Below is a small trained network, with its code and all its weights. Each question gives an input and a class and asks what happens when units are switched off, that is, made to give their printed mean instead of their output.

import numpy as np


def w(rows, s, z=0):
    codes = np.array(rows[::2]) - 128.0
    scale = np.full(codes.shape[1], s)
    scale[-1] = z or s
    return codes * scale


def f(y):
    return np.maximum(y, 0)


def log_softmax(a):
    a = a - a.max(-1, keepdims=True)
    return a - np.log(np.exp(a).sum(-1, keepdims=True))


def net(x, mask):
    res = np.array(x, float).reshape(1, 5) / 4 @ E
    y = f(res @ A[0][:, :-1].T + A[0][:, -1])
    res = res + np.where(mask, y, B[0][:, -1]) @ B[0][:, :-1]
    return log_softmax(res[-1] @ U[:, :-1].T + U[:, -1])


A, B = {}, {}
E = w([
[129,130,129,127],'x0',
[130,128,131,127],'x1',
[168,1,187,154],'x2',
[63,103,130,13],'x3',
[129,92,9,102],'x4',
],0.008)
A[0] = w([
[189,193,111,237,2],'N1',
[204,210,137,88,60],'N2',
[91,159,222,74,37],'N3',
[112,189,213,159,47],'N4',
[110,208,130,108,189],'N5',
[79,134,123,11,37],'N6',
],0.012,0.0043)
B[0] = w([
[89,50,107,179,254],'N1',
[114,99,198,124,179],'N2',
[55,128,74,127,218],'N3',
[94,254,54,114,227],'N4',
[173,73,215,123,247],'N5',
[127,87,113,213,246],'N6',
],0.012,0.0055)
U = w([
[119,123,135,128,235],'0',
[82,163,30,130,149],'1',
[137,77,247,129,90],'2',
[61,94,107,167,1],'3',
[130,121,147,120,193],'4',
[215,177,130,68,65],'5',
],0.015,0.0091)

Each question gives the input, the list of numbers given to net, and the class t.
The units are the neurons (one row each of A and B). Each row of codes is followed by its name. A weight is (code - 128) times the scale printed after its matrix; where a second scale follows, it is the last column's (A, B and U).
mask holds one flag per neuron, in row order. A switched-off neuron (its flag False) gives its mean, the last column of its row in B, instead of its output. The means were averaged over made-up inputs and are rounded, as every weight is.
A unit's drop is (log p(t) with every unit on - log p(t) with that unit switched off) / (log p(t) with every unit on - log p(t) with every unit switched off).
The circuit of an input: a set's keep is (log p(t) with only the set's units on - log p(t) with every unit switched off) / (log p(t) with every unit on - log p(t) with every unit switched off). Starting from all 6 units, units are removed one at a time, each time the one whose removal leaves the highest keep (on an exact tie, the one counted first), for as long as the keep stays at least 0.8.
circuit, biggest first: the units of the circuit, biggest drop first
unit that matters most: the unit with the biggest drop
k most important neurons: the k neurons with the biggest drops, biggest first
drop of u: that unit's drop, to one decimal
input [3,7,5,7,-3], class 3: unit that matters most => N3
input [7,6,-3,-1,6], class 0: circuit, biggest first => [N4, N3]
input [2,3,-7,5,3], class 2: 2 most important neurons => [N5, N4]
input [2,1,-8,4,7], class 2: circuit, biggest first => [N5, N4]
input [-1,6,2,8,-2], class 3: circuit, biggest first => [N6, N3]
input [3,2,4,-1,-5], class 1: circuit, biggest first => [N5, N4]
input [4,1,-8,-8,5], class 2: 4 most important neurons => [N5, N2, N4, N3]
input [4,8,-1,8,-1], class 3: 3 most important neurons => [N6, N3, N4]
input [2,6,6,4,-8], class 1: 2 most important neurons => [N3, N4]
input [5,6,-1,8,3], class 3: 2 most important neurons => [N6, N4]
input [6,-5,6,2,-8], class 1: circuit, biggest first => [N4, N3]
input [2,6,5,1,-4], class 4: 2 most important neurons => [N5, N1]
input [-8,-7,-5,6,5], class 0: circuit, biggest first => [N5, N4]
input [-3,5,-1,-7,3], class 3: circuit, biggest first => [N1]
input [-6,8,-8,-6,-7], class 2: 4 most important neurons => [N5, N2, N1, N6]
input [0,-1,-4,-4,1], class 2: 2 most important neurons => [N4, N5]
input [-6,-2,-3,7,-5], class 3: 3 most important neurons => [N3, N6, N5]
input [-3,4,-5,5,1], class 2: 2 most important neurons => [N5, N4]
input [4,4,-2,-8,-3], class 3: 3 most important neurons => [N1, N4, N2]
input [7,2,-4,-8,6], class 3: circuit, biggest first => [N1]
input [-3,-6,-5,8,-6], class 3: 2 most important neurons => [N3, N6]
input [2,5,0,-3,-5], class 1: 2 most important neurons => [N4, N5]
input [-5,3,-7,0,-5], class 2: 2 most important neurons => [N5, N2]
input [2,-2,0,-2,-8], class 1: drop of N4 => 0.7
input [5,-1,-1,8,-3], class 3: drop of N3 => 1.0
input [7,-3,4,2,-5], class 0: drop of N3 => -0.1
input [-3,6,6,2,-7], class 1: drop of N3 => 0.2
input [5,7,-6,7,5], class 3: circuit, biggest first => [N6]
